What can hang from each mark:
rute: gufef livi mimut ritab
fofo: gasur gimid livi rute
mimut: fofo gimid kuvi livi ritab rute zilil
gasur: kuvi lefub ritab
deneb: gimid tono
ritab: fofo
gimid: gufef livi
tono: deneb vulik
lefub: gimid livi zomav
kuvi: gimid gufef ritab rute
livi: gasur tono vulik
gufef: gasur lefub rute zomav
zomav: gufef
vulik: tono zomav
zilil: livi

Each row was made from one small tree. The marks that hang from a mark follow it in brackets, in alphabetical order. Every link used is in the known rows. Write each row's tree.
Known rows:
kuvi(gimid ritab rute(livi)): [-100   -9   52   13   30  -50   79   10 -388  -11  -52 -153 -115  181
  -30  -55  -47  -61 -102   -4  -75  -49  -18 -230   -3   34   23   62
  -65   -4   70  -14  -23  -66   36  -89  -13  -29 -224  -71    5    3
   83   43  -59  101  -98  -56   28  103  -48  176   36  -35 -110  243
    6   -7]
vulik(tono(deneb) zomav(gufef(lefub rute(livi)))): [  21 -112  -27 -227  -68  -17   31   48  187   69  173 -335 -241   25
  -41 -134  -10 -204  -78 -166  -12  153 -172  -64  -64   37 -303  -71
  143    8   12  -32    9 -117  112 -129 -121 -125  153   55  -65  -33
    1 -168 -139   36 -229 -148 -131   22  165  -78 -192 -207   80 -190
  -36  191]
gasur(kuvi lefub(zomav)): [ -58    8   41   96   11   54  142  -97  242  -25 -117    3  -24  -35
    4  -86    8  408   53 -107  -59  -38 -117   26   26  242   -6   -5
  -25   19   72   -9   47   46  -49  -16   26   31 -225   21  -29  -94
  -28 -105  -25  -63 -192  107 -100  -31   65  187   90  -69   18  184
   34   78]
rute(livi(tono(deneb)) mimut(fofo kuvi) ritab): [  54 -244   55 -137  -49 -119  140   98   23   55  -54 -236  -88  -31
  -94   21  -35 -156  116  245  -46  -50 -266 -108   46   63  -32   47
   97   21  112  -80   18  -31   11  -87 -193 -116  -77  181 -191   47
    0 -124 -170  -46 -125   -7 -192   31  219  418  286 -291  -62 -125
   70 -159]
zomav(gufef(gasur(lefub(livi)) rute(ritab))): [   6    3   41  -22   23    1  -18 -147   75  108  -29 -108  -63   16
  -12    2 -190   69  105 -304  -33   -2 -453  -45  -36  336 -200  -14
  -60  -24   23  -37   67 -105   -1  -89 -220  -64  -95   53  -24  -39
  171 -108  -13   20 -319 -196 -100    8  -95   50  130 -368  161  168
  -61  226]
rute(livi(gasur(lefub(zomav) ritab)) mimut(fofo)): [ -59  -35  177  -40  -18    1  193  -97  382    3 -265  -20  -20 -130
 -129 -194  -56  335   60 -134 -118 -132 -377 -160  -39  332  -91   61
    4  -31  115  -26   44   -3 -129  -56 -207 -112   18    2 -274  -20
   54 -294 -156   40 -212   84  -78   10  125  328  499 -285   58  330
   89  -44]
lefub(gimid livi(gasur vulik(tono zomav))): [   9   69   38 -173  122   -8  150   74  451  106 -109  160  -48  146
 -101 -192 -158  452  114  -61  -23 -257 -335  145 -101  344 -129 -139
   46   12  -10  -60  -23  -19  -47   -5 -228 -185  234   -2  -47  -39
   40 -365 -143  -40 -196    7 -311  -12   85 -201   12   41  120   81
   49  -31]
tono(deneb vulik(zomav(gufef(lefub)))): [  39  -25  -74 -107    7  -15 -112    6 -241   45  184   51 -154   17
  -37  -36   50 -385    3 -158   20   79 -307 -119  -10 -214 -136 -131
   46  -34 -158  -66  -30  -52  213   37   74  -29  167  -25   22  -30
  -37 -110  -78   16 -119 -145  -92   10  175 -234 -108  -87   89 -216
  -64  119]
gimid(gufef(gasur(kuvi lefub ritab) rute)): [-119   53   47   59 -101   83   75 -142  -81  -44  -99 -215 -111 -217
    0  -81  -79  102   60 -201 -159   93 -199  -29  -91  369 -189  -18
 -133   47   69  -50   67  -69  -24 -131 -143   28 -458 -127   31  -57
  165   13   64   99 -245  -36  -65   -3    6  315   25 -197  120  190
  -57  212]
kuvi(gimid(livi) gufef(gasur) rute(ritab)): [ -40   85   22   92  115  -98  123  -77 -524  -35  -69   10  -50  104
  -64  122  -80 -115   35   78   -2 -195 -273 -220  -22   68    7   32
  -83   37   -1  -16  -18  -95   68 -153  -65   13 -346  -54   70  -38
  129  152  -27  176  -97 -113  129   35  -77  343  -45 -125   41  254
  -97  156]
livi(gasur(kuvi(gimid gufef) lefub ritab)): [-181   97   80  117  139   53  181 -106 -281 -124 -229  -20 -187  -91
  -65 -112    9  623  154 -445 -114 -169 -276 -151  -26  345  -17  -33
  -86    8  -14  -12   28  -34  -56  -50  -88   18 -455 -101   78  -90
   92   18    4  -30 -165  119 -166   13   80  210  471 -232   72   82
   -8   31]
zilil(livi(gasur(lefub ritab) tono(deneb(gimid)))): [-121  -37   47   -9   45   91  280  -27  -48  -19 -106 -117  -56  101
 -117  -93    0  418  205 -331 -132  -41 -437 -198  -35  198 -135  -61
  -17  -14   35  -67   49  -53  -34  -89 -120 -129  -97   91  -60    2
   78  -97  -15 -182 -190  -17 -219  -13   16  133  307 -158   50  322
  126  -62]
ritab(fofo(gimid(gufef(gasur)) livi)): [ -72   67   -4   32   54   43   82  -82  115  -10  -35  301  112 -123
 -120 -129   64 -267   48  459 -115 -180 -181 -233  -38   46 -156  -50
  -48   49  -44  -40   17  -42   18  -32  -44   50  -89    1 -123   59
   20 -117   52  136  -77  -17    0    8  -24   63 -138  103   65   86
  -66   -7]
kuvi(gufef(gasur lefub) rute): [ -20   14    7   82   -2   26   43  -84 -368  -80  -45  -14  -25   42
  -29   76    2 -271  121   40  -38   -9  -44 -261  -54   92  -75  -11
  -46    7  -16  -31   23  -30  113 -145   -9   84 -234  -36   54  -43
   90  285  -18   36  -33 -100   72  -23  -64   22 -179  -85   57  170
  -42  232]
vulik(tono zomav(gufef(rute))): [  51    8  -72 -188  -20    5    3   96  286   90  151 -148 -225   94
  -35  -84   -8   78  -82  -18   56   60  -35  175  -56  173 -244  -48
    7  -25   39   13  -51  -96   67  -82  -71  -44  160    4   46  -61
   14 -225  -84   50  -79  -42  -29  -20  152 -157  -67 -151   86 -214
  -48  169]
livi(gasur tono(deneb vulik)): [  55  -51    8   -3  -36   16  111   37 -201  -12  -55  197  -76  123
  -97  -82   81  -22  172 -236  -82 -111 -230 -168  -15   -5   10  -64
  -16   33 -102  -69   16   10  105   48   -2  -83   21   75   83  -50
  -27  -10   10 -116   42  -20 -111   41  198 -209    5  -83   18  -14
   40  -89]
lefub(gimid(gufef) livi(gasur(kuvi))): [ -75   78   67   40  139   28  106  -51   36   15 -192  292   -3   52
  -66 -194   -9  342   54 -228  -75 -156 -179   67 -109  278  -81  -38
   22   19  -72  -67   23   -2 -137   -5 -233  -65 -293  -52   41   11
   22  -88   39   24 -191   29 -292    0  -23  -12  167 -120   52  -70
  -77   52]
mimut(fofo gimid(livi) kuvi(gufef ritab) zilil): [ -74   47  -25  -61   98   55  135  -47 -421 -123  -86   17 -237   77
 -108   -9   -2 -109   14  397   46  -87 -282  -87  180  193 -114  -71
 -104 -125   84  -30   67 -176  -77  -61  -70   78 -238   11 -231   33
   -3   14  -62  126   62   38 -152  -42   32  354  334 -166  155 -392
  -18  -72]
mimut(gimid(gufef(gasur)) kuvi): [ -22   41  -81  -83  128   45  -10    9 -359   77  -28   13  -28 -115
  -44   50  -60 -218  122  165  -96  -40 -100    5   57  140 -151  -38
  -47   42  105  -86   34  -74   10  -49 -160   28 -254  -51  131   30
   34   70   29   44   45  -58 -119  -25   -6  121 -135 -126  152 -186
  -38   60]
deneb(gimid(gufef livi(gasur)) tono(vulik(zomav))): [  -2   83  -13    4  198   68   91   16  119   32  -88  354   24   93
  -96   -6   22   15    7   78  -47 -246 -118  -41  -31  -53 -119  -73
    3  -16  107  -18  -11  -31    5  -55   -9 -104  272  -25  231  -40
   14 -419   -1   78  -18  -15  135  -14  125  175 -111  -36   76   30
  -85   59]
zomav(gufef(gasur lefub rute(ritab(fofo)))): [   1  -65  -23   14  -67   20  -17 -107   60  -22   28 -116  -76  -93
   34   46  -32 -226  115    1  -88  -37 -286 -127  -77  264 -206    6
  -26  -41  -24  -23   39 -131  106 -132  -86   89 -120  -21  -77  -23
  140   13  -13   93 -159 -158   28    4   18  299  -24 -277  130   -5
  -89  180]
rute(livi(gasur tono vulik(zomav)) mimut(ritab)): [  60  -66   87 -144  -50  -29  217   75  242  -27 -112   12  -64  139
 -168   11  -80   69   66   43 -141 -116 -239   -3  -39  169  -97  -67
   12  -19  229  -13    9   15  -24  -59 -285 -161  131   68  -10  -19
   34 -291 -151  -48 -114  -76 -184   -1  256  268  109 -180  -60  165
   77 -172]
deneb(gimid tono(vulik(zomav))): [  58  -24  -65  -61  133   35  -11  105  125  105   51   75  -14   60
   12   61   19   68   34  206  -21 -151   10  -36   46  -61  -53  -77
    2    7  123  -10  -39   -2  114  -52  129  -44  348   31  243  -47
   21 -424  -54  -93  -30   43  190    6  101   12 -171   46  -14   47
    1   14]
livi(gasur(lefub ritab) tono vulik): [-103   34   87   25  -15   50  197  -39  277 -116 -265   56  -27   33
 -102  -76 -159  467  283 -331 -134 -116 -287   -9  -27  383  -51  -33
 -148  -62   16  -39   66   19   -8  -28 -129  -86  -18    3  -55  -93
  116  -95  -41 -104  -94   28 -253  -18  131  121  311 -179   75  357
  121 -118]
zilil(livi(gasur(lefub) vulik(tono))): [ -99   43  112   33   50   40  293  -54  327   -2  -97   71  -65   10
 -105 -203 -122  191  288 -250  -59 -129 -313  -81 -107  327 -121  -73
  -71  -22   54  -41   20  -40  -67  -25  -51  -73    1  -65 -114  -46
   13 -154  -59  -73 -215   40 -224  -31   48 -134  245  -82   46  260
   96  -21]
zilil(livi(tono(deneb vulik))): [  41  -49    9    9  -78  -42  212   22 -155  -14  114  103  -89  128
  -82 -117   85 -291  139  -50  -44   10 -291 -143  -60  -82  -15  -85
    3   32  -83  -80   -6  -16  112   19  103  -43  -79   47  -75   15
  -49  -46   -7 -123 -111  -54  -84   39  103 -195 -124  -25 -129  172
   30  -11]
zilil(livi(gasur(lefub) tono)): [ -40   48   95  100   25   63  303  -87  257    2 -116  135   -5  125
  -94 -149    4  289  276 -244 -101 -101 -250  -66 -132  255  -66  -38
  -28  -31   75  -36   50   -6  -69    0  -97  -38  -67   38  -67   -4
   14  -24   17 -146 -112   50 -178  -27   40   21  190 -162  -36  331
   87   12]
gimid(livi(gasur vulik)): [ -55   34   66   52   -9   39  100  -64   91 -124 -169  201   35   94
 -109   -7  -90   16   68 -182  -21 -128 -210  -41  -41  173   13  -28
  -40  -50  -59   -3   41  -42  -79    7 -141  -53   43  -39  -29  -24
    6  -21  -17   75  -33  -86  -70   -2   41  124  145  -22   50  102
   19 -102]
gufef(lefub rute zomav): [   7 -113   36  -59 -143   17  -68 -113  235  -80    5 -121  -60 -179
   57  -10   61 -200   17  -89  -55   85  -19 -131  -15  154 -255  -38
  -13    8   76    9   62   12  120  -26   47    4   81   -5  -70  -30
   25   28  -51   51  -64  -30  124   15   46   67 -427  -89   38   18
  -24  110]
vulik(tono zomav(gufef(gasur(lefub)))): [   7   93  -50  -94   67   35   94    0  178  182  104  -28 -146  -35
  -77 -111  -85  111   36   16  -18  -48 -237   82  -53  149 -164  -71
    5   -5   48  -24  -37 -103   26  -59 -149  -74  112  -40   38  -71
   42 -269  -70    2 -159  -47  -43  -62  100 -152   37 -126  210    0
   -4  227]
kuvi(gimid(gufef) ritab(fofo) rute): [-168   32  -39   49   90   -4   96   -7 -364 -120  -97  116 -138  198
  -25  -84   56 -173  -81  279  -75 -162  -78 -146  -49   23  -57   53
 -157  -29  -47  -38  -36  -58   78  -46  151   64 -329 -159  -57    1
   80   27  -39  263  -27  -25  -22   57   18  227    8    0  -68  129
  -68   35]
mimut(kuvi livi(tono)): [  47  -21  -28  -65   -7   38  196   49  161   -4  -71   38  -23  162
  -69   19  -22    7  188  120  -48  -50 -131   61   17  177  -31  -17
   -5  -11  147  -22   24  -21  -15  -14 -122  -32 -126   73    1  -30
  -23   60  -58 -127  -47   10 -219  -22  131  155 -143  -47   34 -128
   29  -93]
fofo(rute(mimut(livi(gasur(ritab) tono)))): [   8  -56  117  -43  -32   24  226   73  -17  -15 -212   74  -31  278
 -159    6   42  102   54  -22  -35  -64 -266 -252 -116  317 -105   22
  -64  -60  113   -3  -20   14   -3  -77 -198  -16 -121  -12  -59  -34
  109   59 -105 -104 -213   73 -124   10  157   86  197 -114   74  162
   63 -125]
lefub(gimid livi(tono vulik)): [ -13  -19   21  -64   63  -71  147   26  330  -28 -147  243   31  215
  -59  -83 -150  272  180   42  -38 -167 -222  195  -50  296  -34  -60
  -36  -21 -108  -73   37   35    9    4 -117 -146   41   59  -74  -10
   58 -204  -89  -91 -188  -38 -230   25   -4  -95 -133  -32  -88  262
   61  -78]
zilil(livi(gasur(ritab) tono(deneb vulik(zomav)))): [  46   61   41  -65 -111   27  248   63  -51    4   59   -4 -137  117
 -155 -170   61   56  104 -241 -115  -23 -484 -159 -110   53  -74 -147
   32   18    4  -80  -28  -53   72  -11  -76  -63    4   22  -95   -6
   14 -127  -31 -130  -92  -39 -226    8  215  -51  118  -48   28  246
   45  -19]
rute(livi ritab(fofo)): [   2  -55   63  -24    9  -39  104  -41  243   24  -41  -53   26  -80
   -4  -52  -47 -101   -9   98  -75 -118 -152 -148    5   19   44   54
   60   16   69   20   11  -23  -15  -68  -88  -15  -12   58 -202   13
   47 -184  -48   24 -130   -5  -89   29   27  291  230 -190  -39  131
  -16  -70]
vulik(zomav(gufef(rute))): [  56   10  -79 -137  -57   21 -114   31  121   42  126  -90 -170  123
  -19   -3    0  -47  -99  -83   36  108  -43  159  -51  114 -201  -37
  -19  -47  -36    7  -18  -91   77  -35  -70    1  122   -7   58  -27
   27  -88  -49   97  -26 -105  -17   -8   99  -72  -57 -188   26 -151
  -60  144]
livi(gasur(lefub) tono(deneb) vulik(zomav)): [ -14  -35   -4  -79  -26   50  129   21  192  -32 -130   51  -95  185
 -116  -50  -95  221  218 -198  -98 -116 -346  -12  -25  153 -104 -120
  -41    3  -69  -77   61    2   86   40  -66 -134  181   72   -2  -84
   20  -90 -106  -56  -49  -41 -334  -23  245  -31   36  -89   55  206
  130  -93]
mimut(kuvi(gimid) rute(ritab)): [ -24  -17  -21  -41   76  -46  -27   13 -362  133  -89 -207  -39   27
   50   99  -87   74  158  135  -15  -59 -228   53   38  124  -17    4
 -102   -6  162  -48  -42  -43   76   -1  -91   32 -279  -37   51    2
   34   93  -66  -47  -73   62  -79   28   22  308   41  -60   90 -239
  -11  -69]
mimut(kuvi(gimid) livi(tono) rute(gufef) zilil): [  32   23  -56 -100   72   13  173   19 -277   45 -147   82 -115  306
  -82  -52  -58  -93  240  288  -28  -75 -119  141   59  262 -146   -7
 -132  -94   75  -53   23  -97   32  -20 -139   19 -208  -62   69  -16
  -35  197 -134   -7   33  152 -141    8  136  336  -86 -129   24 -341
    0 -144]
ritab(fofo(gasur(kuvi(rute(mimut)) lefub) gimid)): [-108 -121  100  120  166  122   38 -102  -19  -28 -180  138  -23   74
  -48  -98  152  195   73  158  -42 -202  -80 -503  -56  356  -73   17
  -92   26   23   -4   -6   23    6  -84  -27  136 -116  -46   70    5
   17 -121  -67   38 -252  192  -35   -7   26  211  675  -81   -2   50
   40  -37]
mimut(fofo livi(gasur(lefub) vulik)): [ -76  -13   86  -50   -9   61  105 -109  318  -57 -273  261   -1   82
  -98  -75 -149 -111  326 -114  -61 -234 -450 -172   -4  284  -91  -50
 -184  -88  -53  -38   67  -75  -14   72  -39  -46  125 -103 -139  -53
   41  -77 -106   38 -157   24 -284   -3  110  -59  263 -111  136   52
   79 -188]
ritab(fofo(gimid(gufef))): [ -84  -27  -34    5  131   57   -6  -30   78  -84  -84  247   70  -37
  -30  -83   83  -78    4  291  -75 -131  -55  -95   28   41 -103   -3
  -23   -5  -47  -17   15    9   35   -3   54   13   35    0  -54   53
  -11 -179   15  124  -25   41  -65    1   17   82   76  -12   20 -107
  -53  -45]
gasur(kuvi lefub(livi) ritab(fofo(gimid))): [-178  -54   78   52  117  167  145 -127  268  -78 -216  -26   59  -24
  -21 -159   30  526   32  -76 -109 -128 -429 -268   18  428   -3  -58
   -9  -26   59   -8   68    0 -103  -35 -151   20 -130   63 -155   22
   66 -366  -25 -142 -432   80 -265    8  -43  243  615  -63   98  129
   35  -55]
zilil(livi(gasur(kuvi(gimid(gufef) rute)))): [-143   84   67  148   80   33  180  -34 -306  -37 -114  154  -92  191
  -82 -151   78  -21   95 -171  -85  -85  -80 -191 -167  189  -70   30
  -94  -13  -16  -62  -24  -76  -43  -70  -30  102 -505 -198  146   20
   -9  194   46   96 -119   62 -160   30   -1  106  202  -75 -104   95
  -63   78]
deneb(gimid(gufef(gasur(lefub))) tono(vulik(zomav))): [  -1   63  -55   -6  182   58   28  -30   36  152   -9  192   -2  -84
  -19    6  -72  -74  141  225 -119 -183 -142  -38   -8  -19 -167  -92
  -70   43  124  -69    7  -24  114  -70   79  -90  202  -59  264  -66
   96 -429  -13   29 -113  -14  168  -21   64   58 -309  -50   89  227
  -37  186]
livi(gasur(kuvi(gufef(rute)) lefub(gimid zomav))): [ -49   42   43   71   69   42  190 -143   65  -84 -211   94 -169   -9
  -29 -159   36  688  179 -359 -100 -165 -173  109  -65  567 -182  -40
 -100   73  -35  -32   70    9  -23  -70  -76  -25 -389   25   18 -131
   60  -15  -25   24 -164   90 -117  -14   72  105   34 -330   37  128
  -11  158]
zomav(gufef(gasur lefub)): [ -17   18  -24   48  -13   22  -35  -69 -138    3   49   31  -30  -71
  -27   17  -30 -202   76  -81  -51   41 -130  -64  -45   77 -116  -15
   26  -57  -65  -37   18  -93   46  -66 -103   36  -77  -63   46   -8
   45   89   16   15  -72 -138   53  -22  -25   -1  -80 -114  131  -50
  -54  185]
vulik(tono(deneb) zomav(gufef(gasur lefub rute))): [  42  -64  -89 -164 -107   27    4   46  -30   76  196 -309 -238   -1
  -33  -48   -1 -199   -3  -43  -34  101 -262  -47  -85  125 -330 -114
   87   30  -26  -66    1 -157  147 -131 -103  -53   55   -1   34  -49
   47  -38  -87   56 -155 -187  -31  -13  141  -70 -343  -80  213 -174
  -42  280]
lefub(gimid(gufef(rute(mimut ritab)))): [  24  -47   19  -96  103 -186  -53   27  -79   72    2  -87  -79 -141
   27   19 -105    2   25   42    7  -27 -103  141  -93  125 -297   36
  -59   76   11  -56  -33   30   81 -102  -50 -110 -139  -55   -4    9
  137  -86  -76  245 -161  -42   16   36   25  299 -193 -259  -50    1
 -105   78]
ritab(fofo(gimid livi)): [ -63  -11    8    3   70   43   75  -40  259  -20  -25  186  103  -26
  -76 -109  113  -16   34  332  -32 -166 -144 -252    4   58  -67  -51
  -34   13  -24    8    4   -1   19   11   13   60   72   89 -169   53
  -27 -177   -4   -2 -102   58  -27   25   -3   25   87  120   -6   19
    5 -145]

Write each row's tree:
[-145  -47  113  116   95  147  112 -169  148  -58 -272  177   83  -24
  -74  -94   63  338  142  -90  -63 -230 -337 -274   12  358    2  -49
  -64  -62   36   -9   74  -64 -123   16 -164   10    5   19  -30   29
  -17 -230   21  -22 -222  126 -114    0   35  257  628  -81  150 -120
   42 -109] : mimut(fofo(gimid(livi(gasur(kuvi lefub)))))
[   7    5   88    9  -27   55  178 -108  564 -123 -271  203   28  199
  -67 -129  -14  322  177 -169 -138  -87 -234   44 -109  389 -282  -34
   59  -33   93  -59  128   62  -26  -68  -97  -79  -59  108  -60  -69
   45  -30  -28  -11 -115  -31 -227   -7   97  174 -383 -157   44  278
  -33  179] : gimid(gufef(lefub(livi(gasur tono) zomav) rute))
[ -64  -60   68   43  132   76  -61 -112 -216 -121 -167  171  -37   26
  -61   -7  112  -74  270  286  -17 -169  -27 -388   57  269 -122  -57
  -94  -57   34  -48   32  -55   88 -104   19  160  -86   34  -17   31
   10  143  -50   34   35  153 -104  -42   -4   69  437  -96  163 -272
   -7   34] : mimut(fofo(gasur gimid) kuvi(gufef(lefub) rute))
[  36  -32  -60 -174  -10  -14   82  137   64   88  138 -202 -148   45
  -44  -79   24   33  -86  102   27   -1 -154   -4    2 -100 -106  -96
  107   71   25  -32  -47  -37   67  -30    4  -94  150   54  -39  -31
  -42 -164 -104   -6  -57   -8 -132  -21  164 -108 -118  102  109 -126
   24   45] : vulik(tono(deneb) zomav)
[  10  -85  -95 -229   81   26   31  152   20  131  120 -221 -111   70
  -36    3   14  134  -80  178   27  -35 -131  -41   66 -111 -142 -100
  118   59   49  -24  -50  -41   74  -77    5 -143  252   91   79  -28
  -18 -282 -115  -53  -74   -4  -67  -18  111  -74 -141  120  100 -152
   51   -6] : vulik(tono(deneb(gimid)) zomav)
[  84  -80  100  -44   51 -147   67    4 -187   67    8 -180   25 -203
  -93   46 -158 -209  -22  -27  -76  -82  -49 -137   17   90  -82   74
  121   72   88   -7  -10  -16  -26 -178 -251  -79  -35   24    9   17
  126  -86 -100  116  -99  -87  162   35   34  469  186 -368  -60  248
  -41   30] : rute(gufef(gasur) livi mimut ritab)
[ -20   22   37  -16  -73  -67  173   29  405  -74  -63  187   19  104
 -127  -47  -88  -42  181  165  -17  -83  -85    4  -24   90  -56  -54
 -105  -23  -43  -25   20   36   53   -6   11  -11    1   65 -118  -51
    7  -45  -42  -65  -54    1 -131   11  111  -52 -191   56 -112  280
   60 -145] : fofo(livi(tono vulik))
[ -28  -15  -43   24  187   -3    5   52  -32   13  -31  261    9  -19
   -1   13   10 -120   83  159  -43 -138   89  -32   53 -105 -102   -5
  -74   -1   48  -36  -11   16   92  -68  188  -56  108  -26  237  -39
   29 -317   20   13  -17   31  185   14   37  -16 -190  -61  -30   -2
  -69   41] : deneb(gimid(gufef) tono(vulik))
[-101   84   11   67  136  -35  149 -106  157    7 -133  214  -36 -107
   -1 -185  -25  407   78  -31  -83 -101 -113  227  -34  234 -129   -9
  -81   53  -29  -69   28   55  -24  -17   20  -49 -347  -64  -45  -70
    5 -160  -19   96 -223  113 -160  -29   32  165  -88 -136   17  147
  -41  141] : gasur(kuvi lefub(gimid(gufef) zomav))
[  20   32    3 -126  -70  -65   94  -29  415 -110    8   -3 -137   16
  -90    1  -84 -169   82  270    6 -149 -306  -68  -37  163 -211 -114
 -106   24  -31   14    3  -29  143  -80   59   66   -9   63 -266  -86
  105 -139 -126  143 -117  -61 -164   -3  173  165 -122 -145  -54  218
  -52  -24] : kuvi(gufef(rute(ritab(fofo(livi(vulik(zomav)))))))
[  53  -63    2  -39 -133   -9   63 -114   73 -118  -10  -25 -148 -213
  -20   16   47 -245    6  155 -106 -134 -212 -179   30  260 -201   -8
  -52   80   26   24   39  -63  125 -112  -11   48 -167   40 -166  -68
  116  -18  -41  147   -7  -74  146  -11   75  183 -218 -305   80  137
  -82  143] : kuvi(gufef(gasur rute(ritab(fofo)) zomav))
[ -55  -42  -17   53  195    6   -4   -5   14  -19  -49  210   45  -85
   38   33   10 -168  169  124  -65 -115   41 -123   23 -103 -161  -36
  -34  -24   79  -51   18   37  132  -87  218  -35  128  -41  212  -40
   43 -266    4  -14  -86   24  167   11   32   88 -313  -32    2   11
  -74   94] : deneb(gimid(gufef(lefub)) tono(vulik))
[  66    2  -99 -135   -2  -25 -104   61 -287   78  201   99 -189   84
  -77  -56   50 -335  -82 -122   42   57 -257  -27   21 -211  -78 -100
    6   -9 -185  -52  -58  -71  174   56   45  -52  147  -11   47  -30
  -52 -160  -62   42  -49 -136  -75   14  180 -341   16 -114   57 -229
  -59   67] : tono(deneb vulik(zomav(gufef)))
[  -1  -88  -22 -155   65  -89   55  -33 -182   -5   62  -50 -151   44
  -10   46   -1 -212   74  -93  -10   24 -365   21  -86  202 -382  -51
 -115  -40   82  -30  -12  -85   81  -83 -136  -91 -157  -81  -31   11
   94  -68 -134  115 -375 -189  -31   26   26  192 -210 -271   92 -282
 -109   62] : zomav(gufef(lefub(gimid) rute(mimut(livi ritab))))
[ -40  -42   58   81  -74   67  173   43  228 -141 -218  141  -43  141
  -94  -34  -37  323  216 -178 -111 -128  -40   -7  -20  367   30  -24
  -52  -39  -20  -25   44   12  -29  -32 -114   24 -158   10  114  -86
    2   15    7 -143  -17   70 -232  -11  191   88  201  -84  -47   71
   80 -149] : livi(gasur(kuvi) tono vulik)
[  19 -114   70 -111  -75  -94  146   -6  365 -166  -96  182  -27  -53
 -141 -101  -90 -219   45  -45 -114  -90  131   29  109  188 -104   19
   -9  -14  -24    9   56   41   69  -63  -83 -114  168   68  -92  -55
    9 -188 -131   26   36   -3   32   24  182   77  -80 -349 -163  302
   43 -113] : rute(gufef(zomav) livi(tono vulik))
[ -57  129   72   26    3   22  284 -120  401  -38 -228  149   43   27
 -116 -162 -141  405  106   -4 -173  -89 -438   96  -35  333 -144  -20
  -14    5  104  -80   93   32  -74  -86 -161 -124 -223   58 -168  -73
  121 -209  -26  -25 -241  -42 -200  -41   10  226 -145 -134  133  607
    4  215] : gimid(gufef(gasur(lefub(livi(tono) zomav) ritab)))
[  11  -54    8  -80  -66  -13  -43  -32   79   13   54  -82 -128   50
  -34  -76  -32 -188  -77 -233  -16  133   29   32  -35  140 -137   54
   -6  -37  -42   14   27  -98    6  -81 -153  -54  -20   17   -3   -3
   29  -55  -18   70 -101 -132   15   47    6  -73   54 -339  -60  -77
  -55   95] : zomav(gufef(rute(livi)))
[ -56   -5   31  -65   26  -72  -10  -65  -39    6  -47  -24  -99  -23
    2 -108  -50 -193  -19  -41  -97   -2   14   20  -81   54 -164   41
  -17   45   -4  -31   38  -52   29  -51  -34  -95 -145  -97   57   17
   51  -39  -17  208  -90  -42   15  105    7  136 -302 -160 -137   64
  -82   76] : kuvi(gimid(gufef(rute(livi))))
[  39   -6   47  -19   -9  -31   81  -55 -151   12    0  -18   32 -111
  -89  -60  -81 -244  -15  -65 -115  -56   74  -51    9  101  -13   31
   78   45   -8   -8   33  -63  -45 -111 -216  -44  -32    3   28   20
   68  -21  -17   72    7  -81  136   31  -20  186   58 -241  -36  208
  -25   65] : rute(gufef(gasur) livi)
[  21  -90   82   28  149    3   -5  -24 -341  114  -62  -50   26   73
  -66  106    7  -28  -35  452   96   40 -189 -196   49  199  -91   11
  -16  -83  188  -21   15  -30  -39 -103 -195   25  -62   99  -79   83
    7  -14  -91   62 -208  118  -16  -13  -10  491  363  -44  114 -299
    2 -115] : fofo(gimid(livi) rute(mimut(kuvi zilil) ritab))
[-125   -6   88   32  -79   34  320  -31   73 -142 -140  -43 -101   96
 -151 -153 -101  231  279 -407 -142  -29 -504 -128  -76  292 -109  -79
  -96  -29  -61  -94   69  -49   -5  -39  -90  -96 -154   14 -196  -31
   70    3  -48 -109 -197  -62 -355  -12  104   65  314 -167   24  441
  134  -95] : zilil(livi(gasur(lefub ritab) tono(deneb) vulik))
[ -15   30   25   19  -17   18   76 -166  -64  -56  -39  123  -98 -235
  -67  -48    5 -115   62  -32  -82  -75 -169 -140   50  125 -139  -45
  -59   65    4    1   51   -8   65  -19  -19  -39 -109   -7  -71  -77
   49  -12  -27   55  -33  -34  125  -46   17 -111 -195 -219  110  204
  -16  183] : kuvi(gufef(gasur(lefub) zomav))
